Here is a tiny trained network, its code and every weight. The questions are about switching its units off for an input and a class, where a switched-off unit gives its printed mean instead of its output.

import numpy as np


def w(rows, s, z=0):
    codes = np.array(rows[::2]) - 128.0
    scale = np.full(codes.shape[1], s)
    scale[-1] = z or s
    return codes * scale


def norm(h):
    return h / np.sqrt((h * h).mean(-1, keepdims=True) + 1e-5)


def f(y):
    return y / 2 * (1 + np.tanh(0.7978845608 * (y + 0.044715 * y**3)))


def log_softmax(a):
    a = a - a.max(-1, keepdims=True)
    return a - np.log(np.exp(a).sum(-1, keepdims=True))


def net(x, mask):
    res = np.array(x, float).reshape(1, 4) / 4 @ E
    u = 0
    for l in range(3):
        y = f(norm(res) @ A[l][:, :-1].T + A[l][:, -1])
        res = res + np.where(mask[u : u + 11], y, B[l][:, -1]) @ B[l][:, :-1]
        u += 11
    return log_softmax(norm(res)[-1] @ U[:, :-1].T + U[:, -1])


A, B = {}, {}
E = w([
[111,86,150,111,113,73,106,77,118],'x0',
[82,133,139,123,203,156,115,101,8],'x1',
[141,49,143,184,162,177,76,135,160],'x2',
[105,113,208,113,128,108,107,220,111],'x3',
],0.0017)
A[0] = w([
[132,122,188,125,137,80,110,118,149,24],'0.n0',
[210,200,85,148,181,219,173,212,119,81],'0.n1',
[139,129,77,151,139,162,192,49,162,102],'0.n2',
[172,194,103,158,142,170,120,170,120,50],'0.n3',
[128,160,143,97,117,106,132,105,100,3],'0.n4',
[150,135,61,134,119,150,138,52,126,128],'0.n5',
[96,178,123,124,185,204,121,123,49,108],'0.n6',
[114,127,199,160,102,131,134,178,118,90],'0.n7',
[138,105,212,83,89,146,134,204,94,105],'0.n8',
[106,63,147,140,96,2,88,35,106,85],'0.n9',
[140,145,144,108,116,150,141,129,105,3],'0.n10',
],0.0031,0.002)
B[0] = w([
[145,159,88,187,59,176,71,141,64,75],'0.n0',
[147,42,108,234,9,25,131,116,15,220],'0.n1',
[170,169,154,155,75,157,39,82,67,216],'0.n2',
[117,72,129,167,76,63,120,151,101,105],'0.n3',
[211,73,162,134,178,176,135,171,122,58],'0.n4',
[91,175,159,117,109,136,30,124,114,225],'0.n5',
[24,83,144,120,125,82,146,63,165,240],'0.n6',
[122,185,74,127,155,98,59,115,128,129],'0.n7',
[108,153,69,146,70,123,24,73,126,177],'0.n8',
[119,41,132,251,3,59,165,135,59,253],'0.n9',
[148,113,178,158,138,167,127,202,108,40],'0.n10',
],0.0028,0.0011)
A[1] = w([
[89,164,104,69,91,57,104,133,116,164],'1.n0',
[157,181,79,62,105,39,210,105,87,148],'1.n1',
[162,126,96,146,116,143,181,194,195,11],'1.n2',
[190,135,95,144,70,152,176,133,179,84],'1.n3',
[125,41,106,212,171,169,86,120,173,122],'1.n4',
[107,114,203,100,141,80,84,252,113,69],'1.n5',
[122,92,79,121,152,94,112,152,184,184],'1.n6',
[123,107,183,178,103,80,87,69,95,210],'1.n7',
[140,149,119,170,90,154,140,131,162,3],'1.n8',
[155,65,153,161,151,185,59,129,174,126],'1.n9',
[96,147,73,153,140,143,98,62,99,118],'1.n10',
],0.0034,0.0016)
B[1] = w([
[198,165,184,144,188,207,132,140,168,196],'1.n0',
[209,119,163,145,170,194,198,212,122,201],'1.n1',
[70,76,146,70,96,60,148,28,133,120],'1.n2',
[36,105,169,73,161,60,88,100,146,163],'1.n3',
[231,193,200,73,133,159,233,188,79,181],'1.n4',
[222,191,70,117,2,106,61,15,68,139],'1.n5',
[141,130,93,132,218,114,163,90,173,155],'1.n6',
[116,165,55,147,130,147,159,200,204,253],'1.n7',
[48,88,118,124,110,90,80,119,96,118],'1.n8',
[148,196,186,102,149,159,190,147,79,158],'1.n9',
[183,155,160,86,82,81,65,138,205,174],'1.n10',
],0.0027,0.0028)
A[2] = w([
[169,192,74,132,92,149,22,83,113,6],'2.n0',
[118,113,89,91,145,139,99,167,50,70],'2.n1',
[156,36,96,214,19,86,168,146,53,100],'2.n2',
[182,31,175,140,130,170,131,111,124,175],'2.n3',
[174,152,109,139,108,135,34,137,148,98],'2.n4',
[183,112,98,113,83,135,177,46,164,149],'2.n5',
[149,135,87,86,62,161,20,60,99,99],'2.n6',
[78,83,120,46,164,53,111,123,214,40],'2.n7',
[111,162,124,178,138,155,135,202,222,205],'2.n8',
[2,110,102,131,201,154,119,104,72,39],'2.n9',
[92,180,106,184,143,209,153,121,61,125],'2.n10',
],0.0037,0.0023)
B[2] = w([
[197,126,173,29,55,44,26,72,29,142],'2.n0',
[177,153,120,174,66,115,165,88,196,104],'2.n1',
[15,164,7,227,100,76,161,177,49,213],'2.n2',
[140,254,73,81,100,111,167,171,121,145],'2.n3',
[118,107,151,88,126,112,126,42,87,155],'2.n4',
[136,118,166,136,78,54,94,232,30,194],'2.n5',
[206,224,161,85,143,60,40,126,44,137],'2.n6',
[34,23,154,106,61,128,197,18,160,134],'2.n7',
[79,74,128,108,166,134,86,29,81,253],'2.n8',
[83,30,175,57,15,55,192,49,204,138],'2.n9',
[123,69,148,95,50,43,93,142,158,179],'2.n10',
],0.0034,0.0028)
U = w([
[235,234,230,19,25,13,4,68,19,230],'0',
[20,28,239,29,18,22,238,51,230,240],'1',
[34,181,46,236,26,21,221,230,38,211],'2',
[245,239,240,63,216,222,244,239,161,220],'3',
[61,116,71,131,225,212,60,34,144,144],'4',
[146,174,55,164,164,206,61,49,227,3],'5',
],0.0046,0.0037)

Each question gives the input, the list of numbers given to net, and the class t.
The units are the neurons (one row each of A and B). Each row of codes is followed by its name. A weight is (code - 128) times the scale printed after its matrix; where a second scale follows, it is the last column's (A, B and U).
mask holds one flag per neuron, layer by layer. A switched-off neuron (its flag False) gives its mean, the last column of its row in B, instead of its output. The means were averaged over made-up inputs and are rounded, as every weight is.
A unit's drop is (log p(t) with every unit on - log p(t) with that unit switched off) / (log p(t) with every unit on - log p(t) with every unit switched off).
The circuit of an input: a set's keep is (log p(t) with only the set's units on - log p(t) with every unit switched off) / (log p(t) with every unit on - log p(t) with every unit switched off). Starting from the 12 units with the biggest drops (on a tie, the unit counted first), units are removed one at a time, each time the one whose removal leaves the highest keep (on an exact tie, the one counted first), for as long as the keep stays at least 0.8.
circuit, biggest first: the units of the circuit, biggest drop first
most important unit: the unit with the biggest drop
top k neurons: the k neurons with the biggest drops, biggest first
k most important neurons of layer l: the k neurons of layer l with the biggest drops, biggest first
input [8,-3,4,6], class 2: circuit, biggest first => (0.n9; 2.n2)
input [-1,2,7,2], class 3: circuit, biggest first => (1.n4)
input [1,7,3,6], class 1: circuit, biggest first => (2.n9; 0.n6)
input [0,1,-8,6], class 3: circuit, biggest first => (1.n1; 1.n0)
input [-2,2,-1,-1], class 4: top 2 neurons => (0.n9; 1.n7)
input [4,-3,5,6], class 0: 2 most important neurons of layer 1 => (1.n5; 1.n1)
input [-6,7,-5,-2], class 1: circuit, biggest first => (0.n6; 2.n9)
input [-5,-6,-7,7], class 0: top 3 neurons => (1.n5; 0.n9; 0.n8)
input [0,8,2,6], class 1: top 4 neurons => (0.n6; 2.n9; 0.n2; 0.n5)
input [8,2,-8,3], class 2: top 3 neurons => (0.n9; 1.n4; 2.n2)
input [0,7,8,5], class 3: top 2 neurons => (1.n4; 1.n9)
input [7,8,8,-2], class 1: top 4 neurons => (2.n9; 1.n1; 0.n1; 1.n0)
input [-1,-3,6,-5], class 3: top 4 neurons => (1.n4; 1.n9; 0.n8; 1.n5)
input [-2,7,5,7], class 0: circuit, biggest first => (1.n5)
input [-7,7,-4,2], class 1: 2 most important neurons of layer 0 => (0.n6; 0.n9)
input [8,-4,8,1], class 2: top 2 neurons => (0.n9; 1.n0)
input [-2,3,0,-2], class 4: 3 most important neurons of layer 0 => (0.n9; 0.n1; 0.n2)
input [-6,-5,-3,-7], class 0: top 3 neurons => (0.n2; 0.n9; 0.n5)
input [2,8,0,7], class 1: 3 most important neurons of layer 0 => (0.n6; 0.n2; 0.n5)
input [5,-6,3,-8], class 0: most important unit => 0.n2
input [4,2,5,-6], class 0: 3 most important neurons of layer 0 => (0.n2; 0.n5; 0.n1)
input [7,-6,-6,-4], class 2: top 3 neurons => (0.n9; 2.n5; 1.n1)
